[[ 43   0 -12  22  -2   2 -16 -12  13  -6]
 [ 17   6   5 -37  -4  -6 -21   0  11   4]
 [  6   8  -7 -21 -11  -1   5   5  15   3]
 [-11   0 -12 -10   7   3  15  11 -27  -8]
 [-21 -12  25  -7  -8   1  -8  -2  24   3]
 [  4  -7  12 -20   5   1  29   4 -10  10]
 [ 11 -12 -17 -55   2  -6  -3  -1 -25   8]
 [-21   9  -9   5   8   1   0  -4 -18  10]
 [ -1   7  14  59   0  -6   3  -2   4  -9]]
|
[[ 43   0 -12  22  -2   2 -16 -12  13  -6]
 [  6   8  -7 -21 -11  -1   5   5  15   3]
 [-21 -12  25  -7  -8   1  -8  -2  24   3]
 [ 11 -12 -17 -55   2  -6  -3  -1 -25   8]
 [ -1   7  14  59   0  -6   3  -2   4  -9]]

[[  7  22  16  11 -38 -18   1  16  -4 -34]
 [ 12   0 -48 -14  -5   8  35 -11  32  12]
 [  8  25 -41   1 -25  23  70  -5  12 -46]]
|
[[  7  22  16  11 -38 -18   1  16  -4 -34]
 [  8  25 -41   1 -25  23  70  -5  12 -46]]

[[ -6 -27  42  27  -2 -34 -12  11 -46 -69 -58]
 [-45  25  51 -30 -28 -11  39 -42  70  -5   7]
 [-45  38 -14   3  29 -34  60  18 -42  -2  48]
 [  6 -25  70 -23 -66   6  -9   3   2 -35  13]
 [-14 -27  39 -42 -21 -58 -48  53  -6 -34 -35]]
|
[[ -6 -27  42  27  -2 -34 -12  11 -46 -69 -58]
 [-45  38 -14   3  29 -34  60  18 -42  -2  48]
 [-14 -27  39 -42 -21 -58 -48  53  -6 -34 -35]]

[[ -1  11   6 -32  -8   9  -5   8]
 [-30  74  16   0 -11 -13  50  14]
 [ 41  15  47  31  11 -28 -47  60]
 [-22 -19  38 -35  -2  10 -10  20]
 [  5  12  19   7 -40  23   7   9]
 [-32  33  18  -4   9   2  40  43]
 [-20  40  20  -9  -2  16  13  30]
 [-37  -5  46  -8  -2  11  63 -13]
 [ 28  23  14 -32  -5  33 -14  30]
 [ -3  25   4   4 -12   8   4  40]
 [-26  36  10 -66  12  27 -12 -17]
 [ -5  14  22   1  -9  16  26  40]]
|
[[ -1  11   6 -32  -8   9  -5   8]
 [ 41  15  47  31  11 -28 -47  60]
 [  5  12  19   7 -40  23   7   9]
 [-20  40  20  -9  -2  16  13  30]
 [ 28  23  14 -32  -5  33 -14  30]
 [-26  36  10 -66  12  27 -12 -17]]

[[ 15  27 -13 -40 -10]
 [  5  34  -1 -28 -14]
 [ -6  40  19  -1 -18]
 [  9 -14 -17 -14   7]
 [  7  32  -3 -28 -14]
 [ 10  -8 -15 -18   4]
 [ -7  68  29 -11 -29]
 [  7 -76 -32  12  35]
 [  7  14  -5 -20  -5]
 [ -9  46  25  -1 -21]
 [ 16 -30 -32 -21  15]
 [ -3   7   8   4  -5]]
|
[[ 15  27 -13 -40 -10]
 [ -6  40  19  -1 -18]
 [  7  32  -3 -28 -14]
 [ -7  68  29 -11 -29]
 [  7  14  -5 -20  -5]
 [ 16 -30 -32 -21  15]]

[[ 27  36 -12 -22  68  11 -27  -1  15  -9]
 [  0   6   4  -6  13  10  16   8  20   3]
 [-18  -8   6   1 -22 -22 -10 -15  -2  -6]]
|
[[ 27  36 -12 -22  68  11 -27  -1  15  -9]
 [-18  -8   6   1 -22 -22 -10 -15  -2  -6]]

[[  8 -20   5  -1 -16  13  16   7  -2   2]
 [  8 -17   4  -1 -12  10  13   5   0   2]
 [ -2   3  -1   0   0  -2  -3   0   0   0]
 [-49  13 -10  -1  49 -55 -53  32 -44  10]
 [ -5  10  -3   3   4  -6  -9   0  -2   0]
 [ 19 -44  19   1 -36  22  23  27 -12  19]
 [ -5  10  -3   2   4  -6  -9   0  -2  -2]
 [ -2   3  -1   1   0  -2  -3   0   0   0]
 [ 22 -57  30   2 -61  19  20  43 -22  46]]
|
[[  8 -20   5  -1 -16  13  16   7  -2   2]
 [ -2   3  -1   0   0  -2  -3   0   0   0]
 [ -5  10  -3   3   4  -6  -9   0  -2   0]
 [ -5  10  -3   2   4  -6  -9   0  -2  -2]
 [ 22 -57  30   2 -61  19  20  43 -22  46]]

[[-42 -46 -30]
 [-48  19  32]
 [  3 -58 -29]]
|
[[-42 -46 -30]
 [  3 -58 -29]]
